In the rows, 128 means zero.
Each row has a class, written as a number after it.
[116 172 115  88 139 150 115 133 108 138 170 101 146 106 169 128  90 158
 108 148 123 182 140 148 132 103 142 127 117 139 161 110 153 115 138 156
 127 145] -> 11
[ 98 167 155  96 154 148  90 146  78 136 202 102 156 104 153 142 147 151
 104 116  97 184 153 129 119 106 139 122 110 146 164  93 149 142 115 162
 132 123] -> 1
[166  94 188  84 128 122 182 115 152 103 152 101 106 103 108 156 128 182
 114 178 140 157 150 159 120 129 101 136 101 115 108 130 114 108  94  99
 144 123] -> 10
[151 118 154 151 161 107 174 141 157  77 131  54  92 110 115 124 124 170
 139 179 109 106 115 158  84 159  80 171 122 146 110 135 146 108  74 113
 119 127] -> 4
[122 151 144  89 128 174 113 128  98 130 167 161 149 133 125 190 108 152
 110  71 112 171 126 131 160 128 144  83  79 135 138 109 156 133 142 160
 145 128] -> 6
[ 98  99 157 161 115 165 142 138 120 146 131 155  86  79 104 235 139 114
  65  89  70 252 144 142 183 143 120  73  22  67 151  93 215 131 229 153
 188 141] -> 1
[153 135 170 105 134 122 167 133 153  95 165  95  84  87 139 131 128 180
 109 178 123 200 141 136 125 186 108 144  94 126 140 124 131 145  70 130
 145 107] -> 5
[114 152 121  97 156 162 103 154 133  93 120 151 156 117 102 149  96 156
 131 130 130 143 122 121 129 181 140 140 136 118 155  97 140 149 100 138
 166 127] -> 6
[ 99 139  67 111 165 151 106 129 107 109 118 166 149 146 126 148  96 190
 132 125 118 167 123 111 142 153 147 122 127 125 159 108 138 153 122 167
 165 120] -> 8
[126 140  98 134 142  85 137  98  87 131  92 162 164 162  88 139 112 175
 167  80  75 185 143  88 112  80 101 118 146 123 126  76 132  99 176 135
 139 100] -> 8
[104 164 116 107 141 143 111 150 110 136 168  87 137 104 161 113 120 162
 110 124 103 139 154 144 123 111 139 129 112 131 154 105 151 124 122 162
 129 150] -> 1
[167 130 167  99 128 114 152 126 143  84 153 105  82 101 118 157 132 172
 108 185 140 185 143 161 137 155 107 148  99 132 147 148 113 148  83  94
 154 113] -> 9
[162 138 137  89 119 112 176 132 150  91 157  80  84  93 143 170 125 163
 117 203 121 167 130 164 137 166 114 145  68 122 138 144 131 151  83 100
 141 133] -> 11
[115 144 101 145 160 137 100 125 114 131 119 164 168 134 124 123 110 149
 145 109 123 159 108  87 132 143 151 122 143 137 167 112 134 150 125 161
 132 110] -> 7
[111 142 101 113 166 137  98 130 125 107 106 162 127 135 111 140 104 169
 122 126 134 139 107 114 152 136 149 110 131 124 155 111 146 163 121 146
 176 108] -> 2
[112 154 105 133 164 141 104 121 107 116 114 171 159 145 121 140  92 169
 133 106 128 155 106 111 148 150 139 109 130 124 148 127 134 137 143 156
 163 116] -> 9
[103 163 105 119 192 141  88 125  88 126 169 175 160 127 119 178 109 150
 120 134 129 135 101  98 160 137 162  97 116 106 115 120 128 155  79 138
 175 123] -> 9
[153 128 195 102 138 137 170 151 146  65 162  99  91 104 123 163 140 179
 131 188 156 146 161 184 117 153 103 155  92 162 149 152 154 142  87 124
 110 109] -> 2
[139 173 112  96 184 115 117 132 101 120 139  99 139 100 116 127 140 150
 143 130  77 214 155 183 109  98 130 155 130 110 175  73 184 134 179 137
 138 119] -> 4
[139 172  86  98 165 111 112 136 107 116 129 107 147 105 116 117 148 137
 147 137  59 201 155 177 112 105 132 140 106  90 177  67 163 145 180 124
 149 143] -> 6
[124 156  82 133 144 145 109 124 114 118 118 157 166 136 112 152 101 149
 135 120 129 133 120 116 146 145 144 103 125 116 156 115 130 142 129 128
 160 131] -> 6
[137 171 114  98 178 111  98 117  99 119 137 101 167 106 131 115 165 150
 157 130  77 214 171 187 136  85 129 137 113 102 177  79 169 133 187 127
 146 143] -> 0
[114 148 105 109 161 146  95 127 114 108 127 166 144 138 107 148 111 173
 120 127 129 147 110 108 146 137 153 110 134 115 159 115 132 167 126 152
 165 117] -> 2
[110 222  82  82 114 165  98 131 108 124 167  92 134  85 215 128 112 166
 127 154 141 206 158  79 142 116 159 125  94 137 175 125 166 150 157 159
 106 179] -> 11
[112 174  94 107 166 111 106 138 125 109 118  80 117 119 129  87 158 159
 140 127  45 207 159 178 108 109 130 141  92  82 144  45 187 159 162 114
 154 167] -> 1
[130 155  91 129 162 129 100 120 135 106  96 167 126 134 114 138 107 160
 108 120 119 163 102 116 153 136 151 108 130 111 153 114 150 154 128 144
 166 115] -> 2
[160 119 146  98 130 113 160 131 135  82 188  93  91  99 121 152 158 163
 120 172 111 172 138 176 129 180 119 135  74 107 135 121 128 161  61 111
 162 101] -> 5
[122 168 112 106 187 123  95 124 105 123 152 112 140 105 123 103 147 155
 134 130  66 226 162 178 121 120 137 137 118  93 176  62 167 151 157 135
 153 127] -> 5
[125 159 108  95 158 142  91 143 130 140 178 100 148  95 169 115 102 157
 112 117  97 185 136 143 141 115 146 124 110 137 168 103 141 105 121 164
 121 152] -> 7
[117 151 114 106 165 148 107 123 118 119 106 162 144 128 125 134  76 183
 125 141 133 173 111  84 156 130 140 109 114 121 163 119 137 146 135 140
 172 122] -> 11
[104 164 127 110 153 161  96 128 103 146 185  87 159 105 171 138 114 150
 110 119  97 159 138 141 139 109 142 131 129 146 168 125 146 104 128 170
 131 151] -> 0
[110 145 150 120 174 166 113 141 113 134 131 157 133 152 125 128  81 166
 113  99 152 189 114  95 138 136 149 125 142 142 144 132 153 150 126 178
 146 119] -> 4
[104 177 114 123 163 141 107 154 111 132 173 100 146 104 170 118 100 162
  99 127  94 170 149 132 123 120 134 130 118 147 165 107 157 114 111 169
 133 144] -> 1
[115 162 128  95 155 167 121 143 111 141 188  87 142 110 169 110 101 171
 110 123 120 179 131 119 121 115 137 127 136 152 161 110 165 120 138 175
 127 155] -> 4
[108 168 108 122 172 140  90 153 107 133 165  92 142 110 157 150 109 146
 109 145 124 187 121 132 122 107 139 151 126 153 184 115 131 117 134 182
 107 133] -> 8
[135 147 148  97 174 141 107 145 114 128 204  95 152  90 164 132 133 156
 115  95  54 189 125 143 126 123 135 128  99 165 183 104 171 114 101 173
 122 134] -> 7
[ 82 140 144 120  96 150 167 143 159 139  95  74  99 143 206 105  91 157
 179 154 217  83 109  98 139 160 117  89  68 157  72 143 150 115 162 136
  89 148] -> 11
[123 169  92 122 194 130  68  98 103  87 107 167 165 165 117 129  94 188
 127  96  84 226 107 156 157 132 128 100 115 127 176 102 142 124 144 118
 180 101] -> 9
[123 169 138  75 143 161 105 140 117 154 189 106 146  91 165 134  87 152
 118 145 128 183 141 147 145  98 147 124 123 146 178 109 134 121 154 160
 129 146] -> 3
[115 167 100  90 153 142 116 122  99 159 171 104 149  92 185 119  86 154
  92 118 115 234 162 155 147  49 142 124 119 137 188 106 179  73 177 178
 132 145] -> 10
[118 150  90 104 160 132 114 128 119 111 120 165 145 137 115 138 103 182
 128 132 138 153 103 107 153 133 149  97 121 108 150 106 137 165 141 160
 171 118] -> 2
[106 145  94 105 174 135 105 116 115 123 121 155 160 132 132 159  96 168
 132 130 147 153 115 111 156 131 146 109 118 113 138 116 127 135 134 147
 161 125] -> 10
[135 103 110 103 203 139 110 148 139 110 135 180 147 143 131  66  89 166
 106 143 138 143  75  95 166 130 116  92 146 148 155 108 142 143 108 126
 181 126] -> 4
[133 150 116  91 175 114 123 107  98 129 147 102 150 109 143 121 162 148
 131 135  78 217 163 203 102  84 137 132 110 106 148  74 178 125 176 144
 139 121] -> 10
[126 149  91 122 151 143 116 124 122 117 114 157 158 128 129 141  85 171
 127 135 133 140 127 110 144 144 143 109 125 119 143 121 146 143 131 145
 167 143] -> 11
[116 166 128 100 157 154 103 146 104 147 195  90 172  96 156  93 123 157
 125 110 114 176 151 129 122 126 153 124 141 116 181  95 153 123 132 174
 139 153] -> 5
[161 106 162  88 135 110 173 134 149  98 170  85  89  96 144 156 139 155
 106 177 132 183 131 148 126 146 118 140  78 125 126 141 132 131  73 116
 158 119] -> 10
[109 181 116 107 153 142  97 144 117 136 157  90 128 121 156 129 100 156
 121 123 117 155 130 127 126  99 155 124 117 122 152 122 138 115 136 164
 120 140] -> 2
[128 158 108  88 178 127 104 129 124 118 132  84 146  97 136  90 143 161
 156 146  62 228 160 186 124 117 133 139 112  89 186  69 174 149 186 129
 166 164] -> 3
[124 171 115 100 141 158  97 124 108 152 190  91 162 110 185 121 116 153
 107 120 102 178 144 149 144  93 146 110 115 136 163 120 140  98 155 168
 128 161] -> 0
[131 165 106 109 174 129 104 138 104 122 175 100 149 108 168 118 102 160
 100 166 111 194 139 141 131 107 135 133 118 147 181 129 142 134 110 159
 143 147] -> 11
[112 180 105 116 152 126 102 147 106 118 156  95 160  95 163 110 146 155
 107 122 113 160 146 152 128 122 132 130 115 130 161  96 165 143 134 182
 119 154] -> 1
[133 161  83  99 144  88 145 122 163 108 128  48  98  85 165 181  95 165
  99 186 127 168  80 163 158 165 113 160  85 121 171 144 101 120 114 145
 127 135] -> 10
[127 172  78  90 169 125 108 137 113 103 136 106 139  96 129 116 153 139
 142 145  45 191 174 200 120 125 131 147 104  89 176  74 180 145 155 112
 144 159] -> 6
[135 171 102 109 159 127  91 142 114 137 184  84 159  95 142  75 111 147
 108 120  91 178 112 114 119  96 150 127 138  93 172  84 128  98 117 159
 150 140] -> 5
[104 174 116  82 144 149 102 135 113 120 167  91 123 109 166 109 125 162
  96 134 108 181 120 153 125 106 146 133 125 136 165 103 164 136 128 180
 116 139] -> 2
[124 154 105 134 169 133  93 118 110 118 119 173 152 137 123 144  96 161
 112 120 135 178 113 121 161 136 137 105 132 131 160 125 131 144 141 141
 169 118] -> 9
[ 80 119 137 176 139 137 109 151  70 152 195 104 141 116 144 128 154 115
 105 115  86 136 139  67  96  86 125 106 112 140 133 110 150 133 128 172
 147 140] -> 1
[110 137 122  83 134 143  89 102 114 108 154  86 115 145 142 130 151 149
 142 106  29 227 147 210 116 126 125 115  87 122 138  63 164 146 167 100
 164 136] -> 3
[112 158 113 110 176 130 106 128 120 108 118 158 127 142 123 149 109 169
 134 126 121 146 109 118 151 132 142 112 115 133 147 116 149 162 121 142
 148 111] -> 2
[100 126  79 119 163 141  92 137 122 114 101 162 137 143 117 148  88 167
 128 115 132 139 102  98 155 141 143 115 123 119 148 113 124 129 119 150
 169 112] -> 8
[110 164 114 111 148 152  89 114 101 151 174  85 147 104 169 143 116 151
  99 137 106 176 134 171 147  94 141 123 113 139 173 120 133 105 157 171
 130 135] -> 0
[117 166  85  96 169 117  84 112 112 120 186  65 139  95 138 157 158 143
 140 137  12 207 139 193 102 122 138 134  96 115 156  41 160 124 115  94
 147 126] -> 7
[156 119 186 125 112 146 137 139 157  94 197  67  96  97 111 213 108 134
  95 195 160 150 101 176 131 159 122 139  82 126 118 152  85 116  58 110
 138 120] -> 3
[128 177  84  98 137 150 106 124 107 142 191 101 128  90 165 108  99 171
  96 119  78 175 138 141 133  93 149 113 102 107 161  94 147  97 142 177
 138 138] -> 5
[115 155  95 105 170 142  98 115 123 128 123 145 170 127 140 155  88 166
 124 111 139 137 107 121 161 121 148  99 109 103 133 121 127 101 145 150
 144 138] -> 10
[146 163 114 109 178 104 134 124 102 131 149  84 136 105 123 107 163 146
 146 138  89 219 156 162  99  93 133 142 137 115 157  64 193 158 164 128
 151 132] -> 4
[145 147  84 160 121 122  90 118 121 120 109 155 131 160 100 183  92 104
 129 146 176 148 141 133 155 112 163 110 118  99 139 154  98 139 120  69
 164 119] -> 11
[108 150  85 172 152 131  96 141 112 102 102 155 164 134 104 153 104 156
 123  92 118 123 135 115 135 148 135 117 122 109 146 118 144 135 133 165
 167 130] -> 1
[150 160  50 137 178  89  88 105 147 146 104 123 111 139 105 155 107 168
  96 133 124 173  79 147 163 168 164 102 119  88 139  81  91 224 133 159
 207 141] -> 5
[149 193  84  78 157 101 107 140 101 102 125 111 163  84 142  90 152 145
 174 156  94 181 199 166 118  82 133 156 111  84 180  96 170 131 193 118
 115 156] -> 11
[125 162  45 113 166 119  89 169  97 108 211 101 160  68 145 156 119 127
 102 136  76 156 144 103 142  90 152 140 108  75 156 119 145  78  71 155
 157 176] -> 8
[128 171 114 120 167 142 101 141 106 148 203  99 155 111 158 114 109 155
 110 127 102 180 134 135 120 115 145 117 121 129 168 101 127 126 141 176
 130 146] -> 5
[131 143  86  90 173 110  97 137 102 104 138 103 143 108 109 126 173 144
 142 134  70 203 147 179 109 101 138 147 114  89 163  55 166 144 155 132
 154 130] -> 8
[131 144 104 125 149 137 101 114 112 112 129 171 151 139 108 153 113 164
 115 113 129 157 116 117 155 144 137 105 135 120 145 119 128 159 136 131
 174 137] -> 9
[138 167 117  96 160 138 107 139 105 141 182  84 152  96 153 128 116 158
 109 117 130 170 129 138 129  97 143 122 134 138 165 106 153 117 142 172
 135 140] -> 4
[143 103 145 104 138 127 151 153 151  75 141  82  81 115 125 156 135 175
 131 174 137 165 137 159 126 165 114 148  72 126 139 141 128 131  76 117
 149 116] -> 8
[124 159 133  82 221 116  69 131 114 141 171 108 167 104 119 145 158 148
 147 126  47 222 142 176 116 122 144 121 113 122 158  24 154 164 147 115
 158 134] -> 7
[115 181 135  80 153 154  87 135 101 111 189  94 126 115 163 147 130 163
 116  99  97 143 127 157 138  83 149 110  83 144 143 115 171 109 114 159
 110 132] -> 2
